Below are the code and all the weights of a small trained network. Each question names an input and a target symbol and asks about switching units off, where a switched-off unit gives its printed mean instead of its output.

import numpy as np


def w(rows, s, z=0):
    codes = np.array(rows[::2]) - 128.0
    scale = np.full(codes.shape[1], s)
    scale[-1] = z or s
    return codes * scale


def f(y):
    return y / 2 * (1 + np.tanh(0.7978845608 * (y + 0.044715 * y**3)))


def softmax(a):
    e = np.exp(a - a.max(-1, keepdims=True))
    return e / e.sum(-1, keepdims=True)


def log_softmax(a):
    a = a - a.max(-1, keepdims=True)
    return a - np.log(np.exp(a).sum(-1, keepdims=True))


def net(x, mask):
    ids = ['ΓΦβδεζθλμπτψω'.index(c) for c in x.split()]
    T = len(ids)
    res = E[ids] + P[:T]
    u = 0
    for l in range(2):
        q, k, v = (res @ M[l].T for M in (Q, K, V))
        z = softmax(np.where(np.tri(T) > 0, q @ k.T / 3**0.5, -1e9)) @ v
        res = res + np.where(mask[u], z, O[l][:, -1]) @ O[l][:, :-1]
        u += 1
        y = f(res @ A[l][:, :-1].T + A[l][:, -1])
        res = res + np.where(mask[u : u + 8], y, B[l][:, -1]) @ B[l][:, :-1]
        u += 8
    return log_softmax(res[-1] @ U[:, :-1].T + U[:, -1])


Q, K, V, O, A, B = {}, {}, {}, {}, {}, {}
E = w([
[131,79,207],'Γ',
[116,238,190],'Φ',
[156,60,214],'β',
[167,63,93],'δ',
[56,141,83],'ε',
[146,94,130],'ζ',
[143,146,111],'θ',
[224,184,199],'λ',
[58,24,57],'μ',
[251,46,193],'π',
[149,83,135],'τ',
[151,72,129],'ψ',
[173,62,60],'ω',
],0.011)
P = w([
[88,189,135],'0',
[66,154,236],'1',
[74,109,254],'2',
[90,98,226],'3',
[92,95,204],'4',
[102,108,192],'5',
[103,114,171],'6',
[111,111,160],'7',
[117,106,143],'8',
[120,62,133],'9',
[125,67,116],'10',
[126,63,89],'11',
[135,73,84],'12',
[136,84,70],'13',
],0.0048)
Q[0] = w([
[8,12,2],'L0H1',
[19,190,30],'L0H1',
[196,95,76],'L0H1',
],0.0047)
K[0] = w([
[2,185,103],'L0H1',
[61,208,125],'L0H1',
[74,70,112],'L0H1',
],0.0075)
V[0] = w([
[68,3,68],'L0H1',
[110,195,81],'L0H1',
[23,172,166],'L0H1',
],0.0045)
O[0] = w([
[61,130,196,6],'L0H1',
[79,241,128,81],'L0H1',
[3,164,48,221],'L0H1',
],0.0071,0.0016)
A[0] = w([
[137,91,8,129],'L0N1',
[46,135,162,174],'L0N2',
[125,133,186,161],'L0N3',
[112,80,218,253],'L0N4',
[119,137,203,149],'L0N5',
[87,68,116,131],'L0N6',
[160,67,138,127],'L0N7',
[100,88,143,128],'L0N8',
],0.011,0.0064)
B[0] = w([
[107,70,82,154],'L0N1',
[121,202,2,179],'L0N2',
[131,209,90,168],'L0N3',
[149,221,106,254],'L0N4',
[123,228,56,171],'L0N5',
[63,158,33,148],'L0N6',
[191,157,67,154],'L0N7',
[112,166,101,138],'L0N8',
],0.0063,0.0073)
Q[1] = w([
[37,68,198],'L1H1',
[112,203,76],'L1H1',
[252,87,137],'L1H1',
],0.0036)
K[1] = w([
[153,179,96],'L1H1',
[156,2,117],'L1H1',
[190,156,141],'L1H1',
],0.0084)
V[1] = w([
[186,77,127],'L1H1',
[119,2,101],'L1H1',
[165,171,233],'L1H1',
],0.0094)
O[1] = w([
[244,214,97,61],'L1H1',
[178,132,2,1],'L1H1',
[202,176,253,81],'L1H1',
],0.0069,0.0079)
A[1] = w([
[52,203,179,219],'L1N1',
[156,225,138,145],'L1N2',
[48,107,41,63],'L1N3',
[140,165,230,209],'L1N4',
[29,122,2,96],'L1N5',
[59,170,143,253],'L1N6',
[112,200,108,190],'L1N7',
[164,197,45,220],'L1N8',
],0.0076,0.0038)
B[1] = w([
[119,50,117,255],'L1N1',
[216,62,89,186],'L1N2',
[160,250,233,180],'L1N3',
[161,128,187,199],'L1N4',
[158,252,154,214],'L1N5',
[131,19,159,238],'L1N6',
[99,89,97,194],'L1N7',
[171,41,18,181],'L1N8',
],0.0045,0.0095)
U = w([
[77,55,148,31],'Γ',
[10,3,157,225],'Φ',
[104,114,167,50],'β',
[149,38,48,254],'δ',
[8,140,120,67],'ε',
[108,120,134,13],'ζ',
[99,115,135,30],'θ',
[167,153,212,212],'λ',
[79,209,92,121],'μ',
[197,178,168,59],'π',
[123,149,143,104],'τ',
[129,144,140,85],'ψ',
[185,151,64,164],'ω',
],0.0064,0.0041)

Each question gives the input, a string of symbols that net reads in full, and the target symbol t.
The units are the heads (3 rows each of Q, K, V and O) and the neurons (one row each of A and B). Each row of codes is followed by its name. A weight is (code - 128) times the scale printed after its matrix; where a second scale follows, it is the last column's (O, A, B and U).
mask holds one flag per unit, layer by layer, with each layer's heads first. A switched-off unit (its flag False) gives its mean, the last column of its rows in O or B, instead of its output. The means were averaged over made-up inputs and are rounded, as every weight is.
A unit's drop is (log p(t) with every unit on - log p(t) with that unit switched off) / (log p(t) with every unit on - log p(t) with every unit switched off).
The circuit of an input: a set's keep is (log p(t) with only the set's units on - log p(t) with every unit switched off) / (log p(t) with every unit on - log p(t) with every unit switched off). Starting from the 12 units with the biggest drops (on a tie, the unit counted first), units are removed one at a time, each time the one whose removal leaves the highest keep (on an exact tie, the one counted first), for as long as the keep stays at least 0.8.
circuit, biggest first: the units of the circuit, biggest drop first
most important unit: the unit with the biggest drop
top k neurons: the k neurons with the biggest drops, biggest first
top k neurons in layer l: the k neurons of layer l with the biggest drops, biggest first
drop of u: that unit's drop, to one decimal
input δ Γ Γ, target δ: top 3 neurons in layer 0 : (L0N4, L0N5, L0N2)
input Φ λ β, target λ: circuit, biggest first : (L1H1, L0N4)
input Φ ζ Φ, target Φ: circuit, biggest first : (L1H1, L1N1, L1N5)
input β λ Φ β ω ω δ ω Γ, target ω: top 2 neurons : (L0N4, L0N5)
input ω Γ λ π, target π: circuit, biggest first : (L1H1, L0H1, L0N7, L0N4)
input τ λ λ ε Φ τ τ μ δ ε, target μ: top 2 neurons : (L1N5, L1N3)
input Φ λ λ Φ Φ, target λ: circuit, biggest first : (L1H1)
input Φ Γ Φ Φ Φ δ, target Φ: circuit, biggest first : (L1H1, L0N2, L0N5, L1N5)
input μ Φ Φ, target μ: circuit, biggest first : (L1H1, L1N5, L0N2, L0N5)
input Φ λ Φ Γ Φ Γ θ, target Φ: circuit, biggest first : (L1H1, L1N5, L0N4, L0N5)
input Φ δ Φ Φ δ ω δ δ Γ, target δ: top 3 neurons : (L1N8, L0N4, L0N5)
input Φ δ Φ δ μ Φ ε, target μ: circuit, biggest first : (L1H1, L1N5, L0N2, L0H1)
input π Φ Γ δ Φ ε ε Φ Φ λ λ, target λ: top 2 neurons in layer 0 : (L0N2, L0N6)
input ω Γ β, target ω: most important unit : L0N4
input Φ Φ Φ μ, target μ: top 2 neurons : (L1N5, L0N6)
input δ Φ δ Φ, target δ: top 2 neurons in layer 0 : (L0N5, L0N2)
input ω ψ Φ, target ω: top 2 neurons : (L0N5, L0N2)
input ψ τ ω Φ β Γ ζ β Φ ψ Γ ζ μ, target μ: top 2 neurons : (L0N6, L1N5)
input Γ β Γ μ Φ Φ Φ Φ, target Φ: drop of L0H1 : 0.4
input δ Γ Φ Φ Φ ω Φ Φ ω, target Φ: drop of L0N5 : 0.5
input Φ Φ λ λ Φ β, target λ: drop of L1N1 : 0.0
input π Γ λ λ θ, target λ: drop of L1N4 : 0.1
